Each row of numbers belongs to one of the nodes below and depends on some of the facts about them. Some rows are named. Which node is each other row?

How the nodes are related:
θ(bruribor, pligre); θ(bruribor, plifi); θ(bruribor, veklem); θ(bruribor, flima)
θ(delo, naflek); θ(delo, tudrom); θ(delo, tarun); θ(doni, bezak)
θ(doni, simor); θ(doni, gramu); θ(dragur, skedom); θ(dragur, plaskudra)
θ(dragur, zuku); θ(dragur, flastun); θ(dragur, favim); θ(drebel, sodril)
θ(drebel, zimol); θ(drebel, duplu); θ(drebel, sulum); θ(drebel, breku)
θ(dredro, faskor); θ(fafla, grekles); θ(fafla, vunupal); θ(fafla, vemo)
θ(fafla, nunom); θ(fafla, fozan); θ(flapok, stifim); θ(flapok, flefom)
θ(flapok, flatru); θ(fumi, lestar); θ(fumi, plezok); θ(fumi, plaskudra)
θ(fumi, tudrom); θ(fumi, skilun); θ(fumi, favim); θ(fumi, breku)
θ(ganor, bezak); θ(ganor, forar); θ(ganor, kitur); θ(gifler, flogri)
θ(gifler, ledri); θ(gifler, florom); θ(gifler, flaplom); θ(grasur, traflukes)
θ(grasur, grugen); θ(greflel, vugi); θ(greflel, grimo); θ(greflel, trefom)
θ(greflel, skiplon); θ(greflel, tadimu); θ(greflel, lezo); θ(greflel, fozan)
θ(groflobran, grekles); θ(grovor, lelu); θ(kliflam, vugi); θ(kliflam, pligre)
θ(kliflam, grenus); θ(kliflam, bragror); θ(kliflam, detrokli); θ(kluklam, sodril)
θ(kluklam, bilu); θ(kluklam, klafel); θ(kluklam, simor); θ(meplu, musor)
θ(meplu, zumil); θ(meplu, plifi); θ(nudrus, bilu); θ(nudrus, rapu)
θ(nudrus, varer); θ(nudrus, tronuk); θ(ploplol, flastun); θ(ploplol, pida)
θ(ploplol, listu); θ(plosodra, grimo); θ(plosodra, flima); θ(plosodra, tronuk)
θ(plosodra, fozan); θ(rebridris, plifi); θ(rino, forar); θ(rino, faseda)
θ(rino, stifim); θ(sido, dribre); θ(skesku, fluste); θ(skesku, tristos)
θ(skesku, bilu); θ(skesku, rasko); θ(skesku, felin); θ(skesku, gagum)
θ(skesku, suklor); θ(skuren, lelu); θ(skuren, flega); θ(skuren, trefom)
θ(statre, grasul); θ(statre, klafel); θ(statre, vemo); θ(tavan, kliplem)
θ(tavan, drudul); θ(tavan, zefur); θ(tavan, plabuzu); θ(telor, lodol)
θ(telor, sulum); θ(vonobra, lelu); θ(vonobra, grerir); θ(vonobra, zazes)
θ(vonobra, zefur); θ(vonobra, gragrun); θ(vuzol, zipes); θ(zibrom, fluskin)
θ(zibrom, lodol); θ(zibrom, gramu); β(bezak, 134); β(bilu, 134)
β(bragror, 134); β(breku, 134); β(bruribor, 988); β(delo, 134)
β(detrokli, 988); β(doni, 988); β(dragur, 134); β(drebel, 709)
β(dredro, 709); β(dribre, 709); β(drudul, 134); β(duplu, 988)
β(fafla, 709); β(faseda, 134); β(faskor, 709); β(favim, 134)
β(felin, 709); β(flaplom, 134); β(flapok, 134); β(flastun, 134)
β(flatru, 988); β(flefom, 134); β(flega, 988); β(flima, 988)
β(flogri, 988); β(florom, 134); β(fluskin, 988); β(fluste, 134)
β(forar, 709); β(fozan, 709); β(fumi, 709); β(gagum, 134)
β(ganor, 988); β(gifler, 709); β(gragrun, 709); β(gramu, 709)
β(grasul, 709); β(grasur, 988); β(greflel, 709); β(grekles, 988)
β(grenus, 709); β(grerir, 988); β(grimo, 988); β(groflobran, 988)
β(grovor, 134); β(grugen, 709); β(kitur, 134); β(klafel, 134)
β(kliflam, 709); β(kliplem, 134); β(kluklam, 134); β(ledri, 134)
β(lelu, 988); β(lestar, 709); β(lezo, 988); β(listu, 134)
β(lodol, 988); β(meplu, 709); β(musor, 988); β(naflek, 988)
β(nudrus, 134); β(nunom, 709); β(pida, 134); β(plabuzu, 134)
β(plaskudra, 709); β(plezok, 134); β(plifi, 988); β(pligre, 709)
β(ploplol, 988); β(plosodra, 134); β(rapu, 134); β(rasko, 988)
β(rebridris, 988); β(rino, 134); β(sido, 134); β(simor, 988)
β(skedom, 988); β(skesku, 134); β(skilun, 709); β(skiplon, 988)
β(skodro, 134); β(skuren, 988); β(sodril, 709); β(statre, 988)
β(stifim, 134); β(stunu, 988); β(suklor, 134); β(sulum, 709)
β(tadimu, 709); β(tarun, 709); β(tavan, 134); β(telor, 134)
β(traflukes, 988); β(trefom, 709); β(tristos, 709); β(tronuk, 709)
β(tudrom, 134); β(varer, 134); β(veklem, 709); β(vemo, 134)
β(vonobra, 709); β(vugi, 709); β(vunupal, 134); β(vupam, 709)
β(vuzol, 988); β(zazes, 709); β(zefur, 988); β(zibrom, 134)
β(zimol, 709); β(zipes, 709); β(zuku, 988); β(zumil, 709)

Some nodes and their rows:
bezak: [ 14 -11 -27  -7 -16 -27 -10 -30  -4   3   0  -6 -15   6   2   2   1  -4
   8 -21   8  -9   7   4  -8  20   4]
suklor: [ 11  -2 -25 -18 -20  -4  -7 -26  -9   5   7  -1  -4   2   2   1   6  -6
  -1 -14   6   0   0  10   1  10 -11]
kliplem: [ 11  -3 -25 -18 -21  -2  -8 -29 -11   7  10  -4  -2  -2   2   2   2  -6
  -3 -11   7  -1   1   4   4  10 -10]
vemo: [  3  -6 -20 -10 -22  -7  -5 -34  -2   4  11   8   3   1  -2  -1   4 -16
   4 -16  -2  -4   9  12  -5  17 -12]
delo: [ -2  -4 -22 -30   7  -5 -17 -17   1   7  -2   4  16  -4   7  -3  -1   2
   5 -31  10  -5  -2   4   7  30 -13]
bragror: [  8  -5 -26 -19 -17  -5  -8 -25  -9   8   7  -4  -6  -2   1   3   7  -5
  -3 -14   4  -3   3  10   0  14  -6]
klafel: [  7  -9 -17 -12 -25  -9  -4 -30  -1  -2   4   9  -3   6   1  -4   5 -10
   7 -23   5   2   2  18  -3   8 -18]
pida: [ 10  -9 -26 -19 -14  -4  -8 -27  -7   9   7  -4  -5  -1   2   2   5  -6
  -4 -10   7  -1   3   1   2  20 -10]
meplu: [ -9 -26  21  16  34   2   2   7 -15  -2  -1  -7  24 -12 -29  -1 -16  23
  -1  -7   8   7 -19  23  -3 -18   6]
dredro: [  1   4  18   7  36  10  15   0  -1   2  -1  -1  18  -3  -7  -9 -18   3
 -13  -8   5   8 -10  -2  12 -17  13]
skilun: [  2 -15   3  22  19   5  17   9   9   3   3   0  -1   0 -16  -2   3   0
 -16  -8 -10  18  -4  -7  -1 -21   7]
tronuk: [  5  -4  12  11  20   9  22   4   5   6  -2  -1  -7   6 -14  -5   5  -9
 -21  -3  -9  16  -3  11   1 -28  13]
nunom: [  1 -12  10  26  16   6  22  -2   5   3   7   4   2   0 -17  -2  -1  -7
 -15  -4 -14  15   2  -1  -4 -19  10]
greflel: [-10  15  25  -2  46  10  12   5   9  13 -11  -6   4  -5 -13  -4  -2 -13
 -16 -14 -14   4   5  18   1  -7  33]
stunu: [ -7   6  11   7 -16   1  -3  28   4  -9  -5   4 -10   5  12   5   5   3
  11  34   0 -11   5 -11  -4   3  -4]
ploplol: [-10  -2  24  -6  16   9  -9  29   6  -5 -12   1   3   0  21  -5 -10   5
  12  28  17 -22   4 -24   6  27  -7]
skuren: [-22  37  42  -6  -1   4 -27  25  13 -10 -19 -12  -8  -9   5  -2 -10   2
  24  11 -12  -8  -7 -20  -4   9  -8]
grimo: [-10  12  15  -1 -10   6  -2  29   4   0  -9   1 -16   5  12   7  12  -4
   8  36  -6 -14  11  -1  -6   5   5]

Rows to name:
No name comes twice in this set of rows, the named rows included.
[  3  17 -44 -27   5 -26 -19 -23 -19  10 -10   7  19  15   0   0 -12  12
  22 -25  -8 -15   2   1  16  10   6] => rino
[  1 -24   2  22  24   7  16  12  12   4   3   0  -1   2 -14  -2   3   0
 -19  -9  -8  18  -4 -12  -2 -13   4] => plaskudra
[  0   6  -3  24  12   4  20  14  10  -6  11   1  13  -9  -6   3   7   7
 -19 -14  -7  26  -5   1  -2 -33  14] => sulum
[  9 -10  10  33  17 -11  19   0   8  -5   5  -8  -7  -5  -7   0  -4   0
 -16 -11   5  11   0  -4 -10 -19  26] => gramu
[-14  24  31   7 -24   6 -20  23  11 -10  -8 -13 -20  -4   0   1   0   0
  17  21 -19   2  -8 -26  -9  -1 -15] => lelu
[-16   8  35   4  -6   1  -3  18  14 -18 -12  22  12   8  15 -11 -13  -4
  30  18   6 -18   6   3  -3   9 -12] => statre
[ -9  -3  14   9 -17   1  -7  29  -3 -10  -4   1  -7   3   7   6   4   9
  15  38   0 -10   0  -8  -7   1  -6] => musor
[-22  -1  30  -9   8   3 -17  35 -15  -7 -14  -6   9  -9   0   7  -5  22
  22  35  13 -23  -4  23  -6  11   2] => bruribor
[  0  33 -28 -22  -6 -12 -12 -15   0  -7  11  -2  30 -28  25   6   1  11
  -1 -36  22   1   0  15   4  14   9] => telor
[ -5  12  20   5 -18   8  -6  22  -2  -9  -1  -1 -10   2  12   3  -3   2
   9  39   0  -9   0 -20   0  -1  -8] => zefur
[ -4  17  38  10  26  13  -2  -7   4  -2  -3 -15   7 -13 -18 -13 -24   0
  -7 -19 -11  20 -20 -18   4 -21   1] => vonobra
[ -4  11  12  13 -15  -3  -2  26   4 -12   0  -1  -9  -2  19   8   5   7
   9  36   5 -12   7 -12  -7   4   4] => fluskin
[-13   0  28  21  34  10  22 -15  11   4   6  18  28  -6 -15 -11 -19 -26
  -4 -13 -17  -4  16  12  -3   1  19] => fafla

Now the same nodes, written a new way:
Named rows:
statre: [ -1  -9  -2   2  -6   1   0  -3  -9   1   6   3   7   1  -2   0   7  -2
  -2  10   3   3   1  10   6 -11  12  10   0  -6   5   3   1   3   9 -11
   7 -12  -2  -7  -1 -11]
flega: [  0  -7   0  -1  -5 -12  -2  -4  -8  -5   7   2   6  -5   2   3   3  -5
  -5   6   4   0   0  -4  -3 -10  10  -2   5  -6   7   1   5   0   5  -7
   7  -6  -7 -10  -5  -8]
nunom: [  3   7   1  -1   7   5   6   1   9  12 -12  -5  -5  -2   6   7   2   4
  -2   2  -7  -8   3  -4   1   1  -3  -4   9   6   7  -6  -5   5  -6  -5
   6  -4  -2   4   3   4]
trefom: [  2   3   0  -4   6   2   1  -1   5  13 -12  -6  -4  -2   3   6   1   5
   0   0  -6  -8   5  -8  -1   0  -4  -6   8   5   6  -6  -2   3  -6  -4
   4  -2  -3   0   3   5]
flefom: [  1   3  13   2  -2  -2   2   3   2 -15   5   5  -7   4  -7  -3 -10  -4
  -3  -5  -1   9  -8  -5  -3   8 -12  -5 -10  -4  -1  -1   7  -6   5  14
 -10   8   8   8   1   0]
dredro: [-9 -5  2 -4  8  8  1  3 -6 26 -8 -1  2  5  5  9 -1 10  3  2 -1  3  6  0
  7  2  2  7  7  3  6 -6  1  8 -3 -7 -5  0 -2  5  6  8]
delo: [ -1  -1  -7   2   0   4  -5  -2   4 -10   1   1   0   7  -6  -5  -2   1
   5  -4   1   6  -2   8   2   8  -7   9 -12   4 -15   2  -2  -3   1   1
 -10   5   8   8   6   1]
meplu: [ -1  -4  -3  -7   1  13  -8  -2   3  21 -15  -6  -1   5  -6   4   4  21
   5  -1  -9  -5   2   1   4  -4  -3  -1  -5   1   5   4   2  -1   0  -6
   6  -3  -2  -2   2  10]
dragur: [ -2  -2  -7   2  -1   5  -6  -2   3  -9   2   1   0   6  -7  -6  -2   2
   5  -5   1   7  -3   7   1   8  -7   7 -13   3 -16   2  -1  -4   1   3
 -10   7   7   7   6   2]
lelu: [  0  -8   0  -2  -5 -13  -4  -5 -10  -5   8   2   6  -6   0   2   2  -6
  -4   6   5   0   2  -5  -3  -9  11  -2   5  -7   6  -1   6   0   5  -7
   5  -5  -7 -11  -5  -9]
gagum: [  3  11  -2  -2   1   4   5   1   1 -11   7   1   0   0  -4 -11   0  -7
   4 -13   1   1  -6  -1  -1   6   0   2   0  -3 -14   5  -1   1  -4  14
  -7   7   3   4   2   1]
rapu: [  3  11  -2   1   3   1   5  -1   5 -14   4  -1   0   2  -2  -6  -3  -4
   1 -10   0   1  -6  -1  -2   7  -2   3   0  -2 -10   5   0  -1  -4   8
  -7   4   4   7   2   1]
tronuk: [  2   5   1  -3   5   6   3   2   7  15 -10  -4  -5  -4   4   5   3   5
   0  -1  -6  -8   3  -5   0   0  -2  -6   7   4   4  -5  -3   5  -5   0
   6  -1  -2   0   1   5]
plezok: [  0   5  -4   3   1  -1   0   1  10 -16   5   0  -2  -1   2  -2  -4  -5
   0  -6   0   3  -5   0  -5  11  -7  -2  -6   4 -13   1  -2  -4  -3   6
  -8   9   5   7   1   3]
kliflam: [  0  -1  -2  -5   5  10  -3  -2   4  19 -16  -6  -2   6  -4   5   3  15
   4   2  -7  -5   4   1   5  -3  -4   2   0   3   6  -1  -1   2  -2  -8
   5  -6   0   1   5   6]
groflobran: [  0  -8  -2   3  -4   0   1  -5  -8   0   4   2   8   3  -2   2   6   0
  -2  11   3   3   1  11   6 -12  12  12   0  -6   6   4   2   2   8 -15
   8 -14  -2  -5  -1 -11]
tadimu: [  2   5   1  -3   7   3   2   0   8  13 -12  -6  -4  -3   5   7   1   6
  -2   1  -7  -9   4  -7   0   0  -4  -6   8   4   7  -5  -2   4  -6  -4
   6  -2  -2   1   2   6]
vupam: [  0   0   1  -3   4   7  -1   2   3  18 -11  -3  -4   0   0   3   3   6
   2   1  -5  -5   5  -2   3   0  -4  -3   3   5   4  -6  -3   4  -2  -2
   4  -1  -1   0   3   5]

Which node is each row?
No name comes twice in this set of rows, the named rows included.
[  2   6  -5   0   4   5   0  -5   0 -10  -2  -2   2  12 -10  -6  -4   5
   5  -6  -1   3  -3   5   3   4  -4  13  -6  -3  -8   8   2  -3  -2  -1
  -9  -1   7   9   6   0] => plosodra
[  3   7   7   3   1  -1   5   2   3 -16   4   3  -5   3  -4  -4  -8  -6
  -1  -5   0   6  -6  -2  -2   8  -9   0  -5  -1  -4  -1   3  -3   1  10
  -9   5   8  10   3  -1] => kitur
[  2   6  -3   4   2  -1   2   0   8 -16   4   0  -2   0   1  -3  -4  -5
   0  -6   0   3  -5   0  -3  10  -6   0  -4   3 -12   1  -1  -3  -3   7
  -8   7   6   8   2   1] => breku
[  2   7   1  -1   6   6   6   3   9  14 -11  -4  -6  -3   6   6   3   2
  -1   2  -6  -8   4  -3   1   0  -3  -4   9   6   6  -7  -5   6  -5  -3
   6  -3  -1   2   3   3] => grasul
[  1  -3   0   4  -4  -6   5  -2  -2  -6   7   2   5  -5   7   5   4  -5
  -7   9   2  -1  -2   3   0 -10  11   1   5  -5   8   3   2   1   4 -10
   9 -10  -5  -6  -6  -9] => grekles
[  1   6  -4   1   2   7   2  -3  -1  -9   1   0   0  10 -10  -8  -2  -1
   5  -6   1   5  -2   7   4   5  -4  13  -6  -1 -11   4   0   0   0   3
 -10   0   8   9   8  -2] => kluklam
[  0  -9   0  -2  -9  -4  -6  -2  -2  -3   8   2   7  -6   3   5   4   8
  -5   3  -1  -1  -6   0  -4 -11  11  -8  -4 -10   8  12   8  -6   6  -5
  12  -3  -9 -11 -12   0] => musor
[  3  12  -1   3   5   0   6  -1   6 -16   2  -1  -1   3  -1  -5  -4  -6
   0  -7  -1   1  -5   0  -2   8  -4   4   0   0  -9   3  -1  -1  -4   5
  -8   3   6  10   3  -1] => klafel
[  1   0  12  -1   1   5   3   6   5  15  -8   1 -10  -3   1   6  -1   2
  -3   3  -6  -2   2  -6   0   1  -9 -10   2   4  10 -11  -1   3   2   5
   4   1   1   1   2   3] => forar
[  1   6  -2   1   3   1   0  -2   1 -12   1   0   0   7  -6  -6  -5  -1
   3  -6   1   4  -3   2   0   7  -5   7  -5  -1  -9   4   1  -3  -2   4
 -10   4   6   8   4   1] => skodro

The same nodes again, as new rows of numbers:
Some rows with their names:
flastun: [-16   3  20  -9  19   3 -12 -15   4   2 -13   1  25  -7  -1   9   2 -10
 -10  13 -29  28  -5  15 -17  13   3  10  -4 -19   5   7  -5  -3 -22   6
 -17 -17   6 -20 -10   5 -10]
tudrom: [-17   6  17 -13  18   2 -16 -11   1   2 -13   2  25  -7   2  10   2  -8
  -9  12 -25  31  -2  16 -16  10   2   9  -9 -19   7   6  -4   3 -23   5
 -13 -15   7 -23 -10   5 -11]
tavan: [-19   5  20 -10  14   6 -23 -21  13   2 -15   1   6   8  -8  -1  -3  -7
  -4  12   1  15  -6   6 -19  13   5  12 -13 -37  28 -15   8  -4 -33   1
  -3 -20  13  -5   7 -11 -15]
kitur: [-13  24  27 -23  10   5 -15   0   6  11 -14   2  23  12  -6  -1  -4 -11
  -9   7 -15  24  -5  15 -19  -6   3  29  -3 -16   5   7  10   2 -18  -4
  -8 -15  12   0 -14   4  -5]
flapok: [-14  14  33 -14   8   5 -17  -5  17  14 -16   1  15  14 -16  -2  -2 -18
   0   1 -10  22  -8  15 -20  -4   1  29  -4 -22  20   4   8  -3 -26  -8
  -3 -17  16   5  -1   6  -6]
dribre: [ 15   2  -7 -11   1 -16  -4   5  -3 -12  18   0 -31  -6 -15  13   8   4
   4 -22   0 -23   8 -15   8  -2  -2 -22  24  10 -12 -24  -2 -11  14 -12
  11  11  -9 -16  10  -7  11]
fumi: [  7 -21 -11  -3  -3 -18  -6   6   6  -1  17  -5 -34  -7 -13  17   8  -3
  20 -43  11 -12   5  -8   7   7  -9 -42  13   6   7 -20  -3   5   7  -6
  12   3   3 -26  20  -9   8]
vupam: [ 13  -1  -7 -11  -1 -16  -6   6  -2  -8  18  -3 -33  -2 -14  11   6   4
   8 -26   4 -23   8 -15   6  -1  -1 -25  21   7  -8 -25  -2  -7  15 -12
  12  10  -5 -13  11  -7  10]
felin: [ 15   3  -7 -15  -5 -16  -7   9  -8 -16  10   1 -26   0 -22   2   4   4
   4 -28  10 -21   4 -13  -5   0  10 -38  27  13 -15 -17   4   0  23  -3
   8  20 -11 -13   9  -4   3]
faskor: [ 15   3  -6 -12   1 -16  -4   4  -3 -12  18  -1 -31  -5 -15  12   8   4
   3 -21  -1 -23   9 -16   8  -2  -3 -21  24   9 -12 -24  -1 -10  14 -13
  10  11 -10 -15  10  -7  11]
sulum: [ 10   5 -16 -22  -4 -16  -5  18  -9  -5  20  -3 -24  -4  -1  14   5   9
   5 -31   4 -13   8  -9   9  -5  -7 -31  13  17 -16 -18   3  10  20  -4
   9   9  -5 -21   1 -12  13]
lezo: [  7 -12 -17  31 -15  13  27   4  -1   6   2   1  10  -4  28 -18  -3  10
   4  22   9 -12   2  -5  23  -7   2   9  -6  14  -3  26  -2   2   6   7
  -4  13  -7  32  -7   9   3]
ganor: [  4  -6  -2  31 -28  10  30  16   9  17   2   6   9   7  16 -13  -2  -5
  -3   0  22  -4 -17  11  24 -15 -15  22 -10  18  13  22  10  15  13   5
   1   7   3  36   5   8  10]
grekles: [ 11 -10 -15  34  -9  18  34   5   0   6   2   1  14  -9  22 -20  -7  14
 -10  25   9  -5  -2   3  20  -1  -1  18  -6  23  -8  25  -3  -4  16  15
  -4   4  -8  27  -8  -1   6]
lodol: [  3   1 -14  24 -21   6  28  15 -10   9   5   8  17  -4  32  -5   0   5
 -14  12  14   3 -13   9  29 -13 -16  16 -19  23  -2  22   5  22  18  11
  -4   8  -6  21  -6   4  10]
naflek: [  2 -16 -11  38 -16   7  33   1  -1   4   6   8  17 -14  29  -2   3   0
 -11  15   4   0 -13   8  28   0 -12   6 -10  17   4  22  -5  12  12  13
 -10   9  -7  14   0  10   5]
rasko: [  8  -5  -7  32 -21   7  28   6  -8  -7  -4  13  16  -4  11 -16  -2   3
 -15  14  18  -5 -16   7  13  -4   1   4  -4  20  -1  23   3  11  21  17
  -6  20 -12  24   2  13  -2]
zuku: [  2 -19 -10  40 -16   8  35  -1   2   5   6   7  18 -15  29  -1   3  -1
 -10  12   1  -2 -14  10  27   4 -11   3  -6  16   5  25  -6   9  12  16
 -13   8  -6  13   1  10   5]

Name these rows:
No name comes twice in this set of rows, the named rows included.
[  7   2 -11  25 -21  10  31  17  -5   8   2   8  18  -2  24 -14  -4   6
 -14  12  17   0 -13  10  21 -10  -8  15 -11  26  -4  25   6  17  22  15
  -5  10  -6  26  -7   4   8] => simor
[ 15  -4  -6  -9   0 -16  -7   4   0 -10  17  -1 -36  -3 -18  11   7   2
  10 -28   7 -20   9 -16   6  -2  -5 -22  19   7  -3 -27   0  -8   9 -15
  16  10  -7 -15  16  -8   9] => dredro
[ 11  -3 -21 -18   0 -13  -6   9  -7  -8  15 -12 -32   4  -5   5   2  11
  23 -19  -4 -29  23 -25   3  -5   6 -31  24   6 -21 -15  -5 -12   9 -14
   8  15  -7  -7  -4  -1   8] => vugi
[ 15  -2 -19 -16   4  -7  -3  10  -5  -5  15 -12 -29  -1  -8  -1  -2  15
  16 -17  -3 -26  22 -20   1   0  10 -29  26  12 -24 -12  -3 -14  15  -6
  10  11  -7  -7  -6 -11   8] => fozan
[  3 -13 -17  32 -18   8  29   4  -7   1   0  -2  10   3  24  -9  -3   4
   3  20   5 -11  -1  -4  23 -11  -8  13 -13  14  -6  23  -5   2   7   5
  -6  15  -8  31  -7  16   4] => detrokli
[ 10  -5 -20 -15  -2 -15  -4   9 -11 -12  13 -16 -32   9 -13  13   1   7
  19 -21  -8 -30  17 -24   0  -3  -1 -27  17  10 -25 -17  -8 -12  12 -13
   6  14  -4  -8  -5  -1   8] => pligre
[  9   0 -16 -19  -2 -16  -5  15  -8  -4  18  -4 -25  -6  -3  13   4   7
   7 -31   6 -12   9  -9   7  -1  -5 -33  14  15 -14 -19   0   7  19  -5
   9   8  -4 -22   3 -12  11] => zimol
[  5  -9  -7  36 -17   7  28   0   1   2   3   8  11  -6  19  -7   1   0
 -10  17  11  -5 -12   4  25  -6 -10  16 -11  15   6  16  -1   5  12   7
  -1  10  -7  24   5   8   5] => stunu
[-14   1  20 -14  12   5 -26  -7   3   0 -25   0  17   9 -20  -8  -5  -9
   5   4   3  29  -1   9 -33   6  11  10 -15 -20  14   3   2   4 -24   0
   1 -15   7  -6   1   3 -17] => nudrus
[  1 -18 -14  38 -19  11  22  -3   9   8   4   5   1   0  26 -17  -1   5
   7  15  24 -14  -4  -3  25  -3  -2   3 -10   1  17  15   4   5  -2   7
   2  11  -3  32   9   3   1] => skuren
[-20 -10  21  -4  16   3 -19 -16  12   7 -17   0  16  -3  -8   8   2 -15
   3   0 -11  31  -5  17 -20  13  -2   6 -16 -24  24   2  -4   3 -30   2
  -6 -22  13 -21   4   4 -14] => dragur
[ 13  -3 -19 -16   1 -11  -7   8  -3  -5  17 -10 -32   0  -6   1   2  12
  24 -19   0 -28  22 -23   4  -3   9 -33  26   6 -17 -14  -2 -11   8 -12
  11  14  -5  -6  -1  -6   7] => tadimu

